Each row is followed by its class number.
[ 134   -5  265 -167 -165 -460 -337  268 -409 -306   85  126  423   84
 -431 -315  -72  -43 -113  -62  568  217   53  -32 -241  -67  193   26
 -281   18  162  109  252 -190  -92  140 -440]
6
[-183 -291  150   56  108 -265 -201   33 -328 -154 -136 -203   89  -63
   23  -42  231  -42   90 -117 -164  -74  -20 -331  -46  115  354  -59
  242  -51 -144 -102 -491 -104  120 -169  158]
0
[ -40 -270 -175 -322 -414 -225  134 -167 -879 -372 -599   58  -20  104
   21   64   26 -312 -558 -102  -81 -119  -57    2 -319   71   62   83
  182 -765 -147   -8  245   73  206 -513   26]
2
[-215 -148  102  196  -74 -250 -234 -142 -309 -139  177 -524  452    0
  419 -126 -357  -75   11 -166  341  131  177 -424   18  194  158 -116
  107  508 -191  271 -243   29   -6 -182  -19]
6
[ 230 -134 -119 -197 -346 -416 -151  -75 -489 -294 -229  267  182   89
 -375  -33  -65  -30 -434   15  240  240  156  144 -308  103  142 -131
   65 -374   -9   89  114 -182  188 -493   86]
7
[ -99 -171 -333 -133   60 -253  210 -170 -327 -259 -156  255   84   75
 -101 -187   44 -124 -267  -39  -12 -228   40 -292  139  193  -58  120
 -183 -787   35  260  230    7  -21 -442 -109]
5
[ -36   65  377  165 -268 -179   42  156 -282  -61   26  173   52  -19
 -208 -149   85  138 -252  222  250  213  215  331 -153  -29 -520 -413
 -293 -116  113  216  431  -42  -40 -181 -100]
10
[-242 -258  206  -41  -38  -58  -90 -214 -303 -158  -68 -161   18   -6
  270   44 -110 -137  115 -197  -51   99  -60 -108   47  107    8 -258
  416  563  -28  -10 -271   58   42   59 -187]
11
[  56   11 -370  -79 -383 -115 -241 -146 -438 -488 -311  -14   31  333
  -70   53 -282 -250 -333  -53  302    0   -3 -132 -170   20  106  194
  -56 -585  -91  133  156  -67   96 -361   -7]
1
[  95  265  117 -383 -307 -493 -509  -16 -342 -462  -55  167  435  123
 -325 -175 -321    8  -84  -81  528  150 -337   81 -258 -151  146   52
 -288 -224  294   87   89 -112  -40   67 -302]
7
[ 289   19  160 -152 -221 -273 -158  230 -327 -195  -73   74  327 -211
 -179 -219 -257  -75   63 -283  534   15 -162 -103 -170    8  361   24
 -300 -128  168   -3  -34 -173  -96  158 -210]
8
[ 216  -29  385 -244 -136 -186 -159  398 -118  -76  136  129  333 -142
 -377 -502 -123  178 -231   74  623  134   41  -53 -297  -98  491  184
 -350   22  224 -116  106 -331  -81  267  -81]
6
[-185  -95  468  199 -188 -227   89    8 -203  267  -18 -375  369 -226
  154  -23 -111   36    9  -27 -151   75  112 -114  -66   80  -80  -47
  133  138 -142  131 -222   60   91 -242   58]
5
[-110  -83  507 -113  -19 -170  117   67 -265   65 -115  198 -352  119
 -168  -76  145 -171  146    4 -228   26 -118  169   -1  -91 -244 -117
  -90 -455  137  -17  233  -88  -73 -175 -266]
1
[ 122 -221 -141 -567 -136 -268  -76   18 -707 -413 -430  141 -104  267
 -134 -332  156  -81 -826 -132   -4  -57   19 -190 -368   49  273  152
   67 -572 -183  -90  332 -115  193 -367    5]
2
[-204 -103   72  172  -13 -109 -202  -35 -190   -2  -20  -92  196 -196
  173  -11   34  240    1  283  220  285 -262  274  -41  331 -175 -297
  207  261  -84   28 -400  122   45 -334  156]
2
[-363 -350   93  142  295  118 -265 -241 -297  118  433 -282  238  -44
  308 -221  -10  192 -169  -55  205   28  239 -390 -138  371  276 -231
  282  373 -171  -29  145   49  -34  -48   76]
11
[  93  -27  196  -95  118 -144 -251  143 -239 -145  -83  124  386   30
 -157 -150 -295 -179  -43 -159  323  -96   -1 -211   -8  -71  289  309
 -319 -364  215   13  112 -103 -106  213 -260]
10
[-190 -144 -125  305 -123 -114   34 -194 -178  -64   85 -147  154 -114
  265   92  -38   63  165   14  172   82   56 -143  169   -7   80 -307
  155  412  147   82 -455  -61    2 -116   63]
7
[-221 -166  471 -215  -97 -290  231    8 -420  176   32   53 -252 -127
 -262 -461  184 -146 -121  -97 -138  -46  120   58  -40  181 -207 -246
  -80 -313  181  168   65   65  -18 -229 -241]
2
[ 249 -113  338 -332   81   79 -334  224 -196 -356  -64  316   37  251
 -250 -156   27   36  -92  -42  144  132 -547   24 -214 -120  289  -15
 -162  -13    0 -175  317 -195  -77  414 -381]
10
[-126 -267  369  138  219 -177 -136  155 -299  121  214 -181  313 -101
  164 -134  -37    7  -29 -114  -69   21  179 -425   11  127  318  -60
  -56   83 -178 -115  -73  -63    0 -251  -94]
9
[  26 -221  584  -33  -85   39 -258  343 -297  145  142  182 -157  207
 -396 -359   76 -111  134  -78 -150  271   28   24 -259  -36  -86 -341
 -138  257  102 -174   56  -53  -94  297 -204]
6
[  84   45  136 -184   98 -127 -390  -54 -173 -434   24  256   98  180
 -319 -237 -309  -92 -129 -157  384  -44 -162 -223 -176  -90  559  160
 -178 -141  303 -236  -87 -112  -40  223 -310]
4
[-347  -50  382    6   31  200  101 -253  -83  134   17    6 -241  135
  123 -167 -260 -202  267 -180   29 -206  168  -63  221  -91 -422 -175
  -36 -111  407  104  216   84 -193  118 -224]
3
[ 222 -412  144 -268  -63  -37 -167  219 -581 -306 -184  239   -5  272
 -189  -37  182 -235 -385  -86  -51   29   24 -118 -308   25  463  -59
  164 -195 -373 -311  310 -265  144 -196  -74]
3
[-336 -242  350  -78   92  -63   14    9 -105   35  261 -223 -105 -137
   77 -287   26  -75 -118   18  120   52  131 -212 -125   70   -7 -171
  -86   63   31  102  147  -49  -59 -110   64]
1
[ 118  -20 -379 -101 -315 -148  246 -144 -362 -262 -656  125   35   47
   83  110   48  -88 -344   11   68 -224  142  321  -68  185 -219  142
  110 -899 -257    6  236   98  121 -851  142]
2
[ 143  -75 -304 -301 -235 -389 -197  119 -444 -399 -301  143  220  275
  -91   19   69 -235 -440    3   99   30   92   34 -266  -36  210  160
    0 -706 -190 -202  126 -226  200 -619  102]
5
[ -11   -6  507 -268  -63  -65  -17  335    9   -5   -2   49 -345   21
 -244 -287  264 -113 -140  -85 -142  -34  129   -4   35 -139  -51 -147
  -45  259 -105   10  178 -136   10  160 -207]
10
[-168 -265  331 -262  113   33   -2  308   53  146  124   88 -346  -41
 -163 -303  341 -125   18  144  -69   43    9   83  -32   56 -117 -152
  -70 -141   23  -66  126 -253   15   23  147]
8
[  72  -90 -126 -187 -131 -242 -382   37 -499 -397 -118  201  299  368
 -147 -133  -18   28 -418   34   69  253  -39  104 -438   73  106  -82
  -54 -190 -183 -212  236   61   71 -372  -51]
10
[ -55  -31  594  -60  178 -118  133   30  -39  155  252 -139    4   26
  -84 -222  -85 -140  -63 -212 -122  -19  199  -23   22 -138   93  -88
  -35 -239   50  100  194   36  -45    9 -120]
4
[ -15  -55  335  -46 -318  -67   13  244 -190  219 -207   32 -185    9
  -41 -266  115  -75  158   42   26  108  -21  349 -142  207 -576 -223
 -215  -45   33  -39   94  -32  -30 -228  -99]
8
[-128 -214  -54   -5  -48    1   -7 -186 -375   -1 -190 -114    8  -51
  308  -90  -83   41  -43   -9   77  -55   47  -67  -84  357  -53  -15
   55  371  -79 -170 -290   23    6 -417   20]
3
[-242   34  347  -55  157  -69  -92  -16 -107   18  171  -92 -170  149
   29  -57  -53 -117  144   -8   33  -49 -186  -20   33  -39 -167  -53
 -128 -248  112   95  101    9  -54 -103 -135]
9
[ 295   -1 -113 -460   75 -165 -468  277  -57 -381 -249  137  369  247
  -55 -276   75 -121  -98 -171  145  -10 -394   43 -189   -6  181  156
 -200  -51  -81 -193   34  -44  -60  189 -245]
5
[  75  -59  441 -433  173  -91 -213  283   59   24  230  182  -28   61
 -207 -310  179  -16 -199   -8  -57   70   77 -109  -32 -213  -73 -175
 -278 -201   20 -167  355 -358  -19  -70 -111]
6
[  28 -311  562 -166  -50 -339 -221  150 -390 -129  252   58  324 -207
 -259 -348  172   97  -33   34 -163  485 -369   67 -211  209  219 -450
  -18  523 -139   46 -279 -100    0  167 -231]
10
[-155  -14  319 -289 -226 -290 -440  106 -564 -175  123  -98  235  131
 -157 -112 -118 -315  144 -281  281 -163 -161 -512 -161 -102  418  165
 -195 -243   90  -64  334 -284  -39  244 -525]
0
[-471 -237  504 -215  446   67 -123    9 -350  183  320   25 -380  145
  175 -373 -256 -145  108 -203  111  -47   46 -452   53  180 -110  -43
 -201 -312  190   29  518  -47 -222  -10 -119]
10
[ -95 -327  -50  -89 -295    6 -131   35 -669 -287 -670  101 -302  333
  233  189  -92 -530  -12 -148  -95 -118   58  -28  -36  109   49  113
  241 -686 -178 -248  134 -105  118 -389   79]
0
[ 152 -342 -311 -324 -178 -144  138  -83 -474 -310 -553   40  -44  124
  163  118    8 -482 -321 -262 -174 -195   22 -298  -42   21  353  252
  264 -856 -258 -136   79 -187  230 -440  215]
3
[ -26 -201 -111  -97 -274 -173  -61 -111 -654 -331 -114  224  202  109
  -63 -198 -141  -72 -489   57  382   30  276   56 -140  205   40 -169
  -19 -646  -87    1  310  -96   55 -685   25]
6
[  20  113  249 -337    6 -566 -334  -32 -495 -414 -201  137  214   24
 -331 -242  -75  226 -147 -199  161  164 -477 -216 -164 -152   93  -27
 -172  -91  307  210  -23   84 -100  124 -385]
2
[-175 -288 -202 -139 -198  -24  -82 -136 -497 -283 -170  118  -85  -19
   63 -162 -127  -62 -369   82  479 -102  181 -147 -118  257  263   40
    8 -479   94  -67  111 -179   42 -419  212]
11
[ -92 -142  285 -180   24 -553 -385   38 -212 -300  186  -64  445  -40
 -252 -216  187   30  -85  -46  -60  314  -45  -52 -232   82  122 -377
  134  178 -148   29 -208  -63  109 -211 -162]
1
[ 124  -25  211 -193   80  -79 -193   16 -314 -270   88  160  164  151
 -220 -232 -241  -88   26 -274  409   28 -296 -254  -98 -127  187   36
 -236 -167  252   97  336 -141 -183  390 -542]
1
[-209 -315  338  357  -27  -64 -383  159 -223   34  219 -131  235  -98
  107 -143   15  138   84  270  401  301  324   -9 -218  281  268 -265
  101  543 -155 -151 -104 -274  -20  -72  258]
0
[-256 -182  578  -93  114  -32    8  164   18  -10   96  144 -196  136
 -363 -234  106 -225   -6  -28 -115 -103  241  -26  103  -80 -212 -179
  -29 -221   81  158  325  -19  -53  -22 -259]
5
[-155  -97  241    4   40   12   25 -106 -102  210  137 -142   80   11
  218   24   34  265  -52  189 -127   54    2   87 -123  105   63 -111
  172   52  -98 -170  -76  -13   78 -381  177]
6
[  27 -146  338 -396  137 -170 -411  100 -139 -321  -75   83   53   57
 -392 -378  154  122 -244  -41   98  -98 -238 -320 -291  -13  574  177
  -80  -15   47  -31  111  -82  -24  338 -132]
6
[  31  244   41 -127  -53 -314 -370   81 -369 -229  125 -136  331  120
   25 -228 -594  111 -224  -76  713  163  -81  -18 -199   99  237  229
 -326  -51  220  146  -95   31 -100 -138  -68]
5
[ 291  291  217 -148 -490 -234 -393   67 -501  135  -78   40  211 -109
 -378 -110 -404  190 -130  -17  627  159 -174  225 -470  150  352  228
 -216  -47  267 -200 -138  -81   10 -153 -145]
3
[-199  -89    7  272 -277 -136 -148 -229 -102  -73  -94 -166  341 -302
  281   30  -62  189    7  100  133  207   16  -61   80  158 -166 -440
  253  746  -28  171 -320  129   36  -92   50]
9
[ 281    2 -341 -299 -400 -343   -3   53 -637 -298 -333  209  199   92
 -111   89  -28  -27 -653    1  270   33   10   45 -300  -15  221   81
   52 -635  -63 -114  107 -226  314 -534  114]
7
[ -68 -262 -178 -148  -88  -97   73  -32 -485  -77 -356   44  140   46
  205  -38   64 -336 -394 -224   21 -338  357 -429    8    9   64  151
  107 -382 -118 -116  311  -94  115 -266  -88]
11
[  15 -180  -10 -117 -265 -390 -140  127 -603 -287 -339  160  108   11
 -200  123   12 -160 -137  -57   99  -79  -44 -215 -132   52  359   76
  -45 -810   -5 -112    2 -165  141 -529   19]
0
[  28  -47 -189  -82 -103  -67 -193  -72 -300 -190 -405  -12  -77  277
  221   83  -76 -283 -310  -97   85 -128  183  -88   22  -36   99  225
  180 -706 -215 -110  262 -174  141 -449  138]
8
[-155  128  149 -243  135 -272 -250  -49 -282 -294   35  -43   85  -43
  -56 -407 -282    9   26 -275  517 -134  -43 -293  -22   48  241  231
 -261 -158  252  178  229   26 -257  265 -189]
4
[ 236 -135  403 -252   20 -138 -348  278 -229 -287  214  240  108   74
 -343 -363 -191   87 -171  -46  474  240  -19    4 -350   33  497 -105
 -267  337  191 -156   46 -305  -44  322 -210]
7
[  85 -303 -140 -345  148 -318  -95  111 -554 -405 -381   59 -183  242
  109  -66  330 -266 -465 -215 -185 -158   80 -256 -213   68  311  143
   71 -532 -349 -221  180 -125  137 -472   83]
11
[-131  -29  148  111 -130 -293   56   25 -167 -244   91 -103  -91  -27
 -294   88  134 -180   34  -20   21  133   87  144 -147  -20 -190 -217
  -73 -365   66  292  104   61   41 -131  -16]
0
[ 143  -50  345 -221 -262  -31  260  234 -107   32    2  202 -123   87
 -206 -161  123 -136  -60   44 -237  105 -275  194  -51 -135 -246 -205
 -203 -172   74   38   93 -164   45  101 -224]
5
[-191 -190   53 -240  403 -164 -302  -22 -451 -248  -31  -25 -280  303
  151 -316 -231  -55 -119 -214  110 -172  -31 -596  -40  233  557  278
 -115 -632   75   86  120  -84  -81    0  251]
0
[ 314 -176 -113 -381 -138 -468 -129  130 -822 -248 -321  194   74  140
 -229 -260   36  -79 -501 -334 -129  155   57 -200 -383  199  293  132
  -34 -783 -232 -115  296 -131  145 -409  -14]
8
[  92 -158  153  223 -326   38    3 -161 -280   66 -100  -55  212   -4
    8  140   53  100 -319  196 -121  162  182  268 -119   16  -13 -351
  265  340 -108  -24 -237  -62  217 -271   48]
9
[-211 -101  143 -238  120  -53  351  -80  -87  197  226  -89  -94   50
  118 -293    6 -326 -235 -247 -361 -140  131 -326  207  -24 -553 -163
 -303  -87   20  335  424  165  -44 -140 -398]
8
[  67 -118   -2 -303 -468 -490 -354  208 -635 -308  -42   82  544  139
 -247 -277 -129   92 -459  137  352  382  -38  118 -554  265  238  -19
  -73 -392 -199  -11  225  -54  152 -428  139]
11
[  33 -274  371  145  -41 -225 -111    2 -248 -202   28  -27  241 -107
  -55   63   46   49  -81  -50  -42  316  -27 -116   56   -7  165 -465
  285  502 -141  179 -179 -102   86   26 -147]
0
[  86 -185  381  -75 -108 -286 -168   33 -199 -136  145    7  321  -77
 -208  -69  213  343 -138  212 -120  417 -314   95 -233   37  244 -444
  200  705 -149   14 -359 -158  153   28    2]
4
[  95 -294 -195 -332  142 -396   97  -44 -517 -440 -271   17  154  116
   97 -110 -212 -385 -456 -425   29  -85  208 -369 -167   73  330  175
  -86 -747   33   40  183   46   99 -357  -11]
0
[-153   -3  393  -71 -113 -327  -38   76  -99  151  126 -133   44  133
  -63 -269 -107 -292  311 -259  -80  172  125   92  148   71 -472 -227
 -226 -336  145  285  240  127 -144 -221 -376]
0
[ 143   31  117  -68 -110 -334 -265  134 -600 -117   72  168  104   92
 -171 -189 -193  146 -146   97  468  282 -219   69 -449  184  254   41
 -386 -329  204  -44  167 -135  -75 -105  -62]
2
[-237 -227  140   73 -103 -182  -59  -74 -282   67 -118 -289  144   -8
  183 -126   64 -187  -14  -87  -97  -14  118 -294   30  273 -131  -39
  200  317 -272   64 -158    9  127 -256 -146]
4
[ -44 -167  311 -353  152 -176 -163  264   86  150  119   80 -113 -102
 -510 -307  532   31  -13  -90 -327  152  -76   -3 -142  -95  -15 -213
  137  -74 -180  -84  163   -6  -32  -89  -12]
1
[ -35 -372  383 -188  -43   41  138  147 -280   56   -9  118 -301   25
 -151 -238  286 -430  184 -316 -267  -63 -105 -123  189   -5 -240 -337
  -56 -200   -4   45  187 -101 -100   72 -446]
11
[  70  -62  265 -180   46 -294 -289  -28 -748 -404  -54  179   44  215
 -194 -258 -271 -127 -105 -366  230  105  -89 -334 -226  -96  251   54
 -319  -41  235  116  358  -82 -223  395 -453]
10
[  28 -281  -96   97 -314 -265   55 -105 -395 -273 -437  182   99  -25
 -232  178  301 -110 -336   -8 -137  -68   50 -281  -14 -130  191 -126
  316 -347 -109  101   61 -104  238 -250  -25]
7
[-200 -295   -7  224   50  212 -311    2 -255  238  -80 -126  218   81
  476  -68  161 -127  280  -38  -97 -186  111 -251   81  280  -52 -134
  150  248 -358 -329    2  -16  -87 -181  -31]
6
[ 161 -100  244 -466  -36 -309 -128  184 -273 -259   34   93  163    5
 -286 -465  -19  -99 -248 -151  254   53 -273 -138 -359   93  390  180
 -351 -308   29 -112  239 -130  -28   37 -274]
4
